Here is a tiny trained network, its code and every weight. The questions are about switching its units off for an input and a target symbol, where a switched-off unit gives its printed mean instead of its output.

import numpy as np


def w(rows, s, z=0):
    codes = np.array(rows[::2]) - 128.0
    scale = np.full(codes.shape[1], s)
    scale[-1] = z or s
    return codes * scale


def f(y):
    return np.maximum(y, 0)


def softmax(a):
    e = np.exp(a - a.max(-1, keepdims=True))
    return e / e.sum(-1, keepdims=True)


def log_softmax(a):
    a = a - a.max(-1, keepdims=True)
    return a - np.log(np.exp(a).sum(-1, keepdims=True))


def net(x, mask):
    ids = ['δεμξτψ'.index(c) for c in x.split()]
    T = len(ids)
    res = E[ids] + P[:T]
    r = res
    for j in range(3):
        rows = slice(4 * j, 4 * j + 4)
        q, k, v = (r @ M[0][rows].T for M in (Q, K, V))
        z = softmax(np.where(np.tri(T) > 0, q @ k.T / 4**0.5, -1e9)) @ v
        o = O[0][rows]
        res = res + np.where(mask[j], z, o[:, -1]) @ o[:, :-1]
    y = f(res @ A[0][:, :-1].T + A[0][:, -1])
    res = res + np.where(mask[3:7], y, B[0][:, -1]) @ B[0][:, :-1]
    return log_softmax(res[-1] @ U[:, :-1].T + U[:, -1])


Q, K, V, O, A, B = {}, {}, {}, {}, {}, {}
E = w([
[110,88,164,103],'δ',
[98,62,94,8],'ε',
[125,149,139,137],'μ',
[188,182,125,125],'ξ',
[101,78,112,90],'τ',
[136,91,166,69],'ψ',
],0.015)
P = w([
[110,124,97,145],'0',
[78,177,137,83],'1',
[144,81,115,7],'2',
[155,104,66,221],'3',
[60,194,145,47],'4',
[181,51,132,24],'5',
],0.012)
Q[0] = w([
[122,132,113,160],'head 0',
[251,29,100,127],'head 0',
[123,213,115,201],'head 0',
[183,145,133,118],'head 0',
[188,16,162,175],'head 1',
[136,111,121,126],'head 1',
[87,239,201,154],'head 1',
[17,154,91,96],'head 1',
[96,80,194,129],'head 2',
[175,181,144,146],'head 2',
[100,100,183,138],'head 2',
[137,165,59,156],'head 2',
],0.018)
K[0] = w([
[131,112,135,100],'head 0',
[148,5,115,167],'head 0',
[70,145,152,54],'head 0',
[87,128,123,147],'head 0',
[201,80,106,166],'head 1',
[132,116,120,138],'head 1',
[123,188,182,72],'head 1',
[78,174,114,142],'head 1',
[140,134,132,98],'head 2',
[98,149,107,132],'head 2',
[141,143,119,105],'head 2',
[127,115,101,187],'head 2',
],0.024)
V[0] = w([
[222,158,95,84],'head 0',
[254,144,104,105],'head 0',
[212,101,83,31],'head 0',
[148,234,7,146],'head 0',
[149,88,59,136],'head 1',
[4,136,119,218],'head 1',
[152,156,214,94],'head 1',
[118,66,211,190],'head 1',
[88,92,125,152],'head 2',
[52,166,164,133],'head 2',
[101,130,160,106],'head 2',
[110,130,129,138],'head 2',
],0.014)
O[0] = w([
[107,137,150,241,191],'head 0',
[110,90,145,219,185],'head 0',
[86,166,222,220,254],'head 0',
[61,119,38,139,151],'head 0',
[75,129,180,105,147],'head 1',
[195,250,66,58,35],'head 1',
[175,86,99,180,134],'head 1',
[228,140,163,178,47],'head 1',
[166,129,170,117,99],'head 2',
[127,102,109,24,77],'head 2',
[163,79,118,102,197],'head 2',
[127,136,134,109,96],'head 2',
],0.012,0.0053)
A[0] = w([
[91,203,158,54,64],'neuron 0',
[63,219,84,119,187],'neuron 1',
[78,166,254,150,3],'neuron 2',
[224,189,157,76,107],'neuron 3',
],0.0097,0.0027)
B[0] = w([
[102,232,176,79,176],'neuron 0',
[157,52,160,115,170],'neuron 1',
[123,99,69,71,250],'neuron 2',
[178,156,88,245,177],'neuron 3',
],0.012,0.016)
U = w([
[155,115,121,159,171],'δ',
[87,102,113,95,2],'ε',
[146,88,3,93,109],'μ',
[86,109,86,166,176],'ξ',
[94,146,182,139,119],'τ',
[174,36,196,119,131],'ψ',
],0.0062,0.0039)

Each question gives the input, a string of symbols that net reads in full, and the target symbol t.
The units are the heads (4 rows each of Q, K, V and O) and the neurons (one row each of A and B). Each row of codes is followed by its name. A weight is (code - 128) times the scale printed after its matrix; where a second scale follows, it is the last column's (O, A, B and U).
mask holds one flag per unit, heads first, then neurons. A switched-off unit (its flag False) gives its mean, the last column of its rows in O or B, instead of its output. The means were averaged over made-up inputs and are rounded, as every weight is.
A unit's drop is (log p(t) with every unit on - log p(t) with that unit switched off) / (log p(t) with every unit on - log p(t) with every unit switched off).
The circuit of an input: a set's keep is (log p(t) with only the set's units on - log p(t) with every unit switched off) / (log p(t) with every unit on - log p(t) with every unit switched off). Starting from all 7 units, units are removed one at a time, each time the one whose removal leaves the highest keep (on an exact tie, the one counted first), for as long as the keep stays at least 0.8.
circuit, biggest first: the units of the circuit, biggest drop first
unit that matters most: the unit with the biggest drop
k most important neurons: the k neurons with the biggest drops, biggest first
heads that matter: for each layer, one digit per head in row order, 1 if its drop is at least 0.15 and else 0, layers parted by /
drop of u: that unit's drop, to one decimal
input δ ε τ, target δ: circuit, biggest first : (neuron 3; head 1; head 0; neuron 2)
input ξ τ ξ τ ψ ξ, target τ: circuit, biggest first : (head 1; neuron 0)
input τ δ μ, target τ: circuit, biggest first : (neuron 0; head 0; head 1; neuron 2)
input τ δ ε ε δ τ, target ε: most important neuron : (neuron 2)
input ψ ξ ξ ξ δ ξ, target ξ: heads that matter : 100
input ψ ψ δ ε ξ ψ, target ε: circuit, biggest first : (neuron 2; head 1; head 0)
input τ ψ ξ δ ψ ε, target δ: 2 most important neurons : (neuron 3; neuron 2)
input ψ ψ ε τ ψ μ, target τ: circuit, biggest first : (head 1; neuron 0)
input ψ ψ ψ ε ψ, target ψ: circuit, biggest first : (head 1; head 0)
input ξ ψ ξ, target ξ: circuit, biggest first : (head 0; head 1)
input ξ ψ ξ ε ψ τ, target ε: 3 most important neurons : (neuron 2; neuron 3; neuron 0)
input ψ ψ ψ ε δ, target δ: circuit, biggest first : (head 1; head 0; neuron 3; neuron 2)
input τ ψ δ δ ε ξ, target δ: circuit, biggest first : (neuron 3; head 1; head 0; neuron 2)
input ε ξ ξ, target ε: unit that matters most : neuron 2
input ε ψ ψ δ, target δ: circuit, biggest first : (head 1; head 0; neuron 3)
input ψ ψ ψ μ ψ, target μ: heads that matter : 110
input δ ψ τ ε ξ δ, target ε: heads that matter : 010
input τ τ ξ, target τ: circuit, biggest first : (neuron 0; head 1; head 0; neuron 2)
input ε ψ μ, target ε: 3 most important neurons : (neuron 2; neuron 3; neuron 1)
input ε ξ ψ ξ ξ δ, target ξ: unit that matters most : head 0
input μ ψ τ ξ ψ ε, target ξ: drop of head 0 : 0.8
input ψ ξ ξ ξ ψ δ, target ξ: drop of head 0 : 1.0
input ψ ε τ, target ψ: drop of head 1 : 0.2
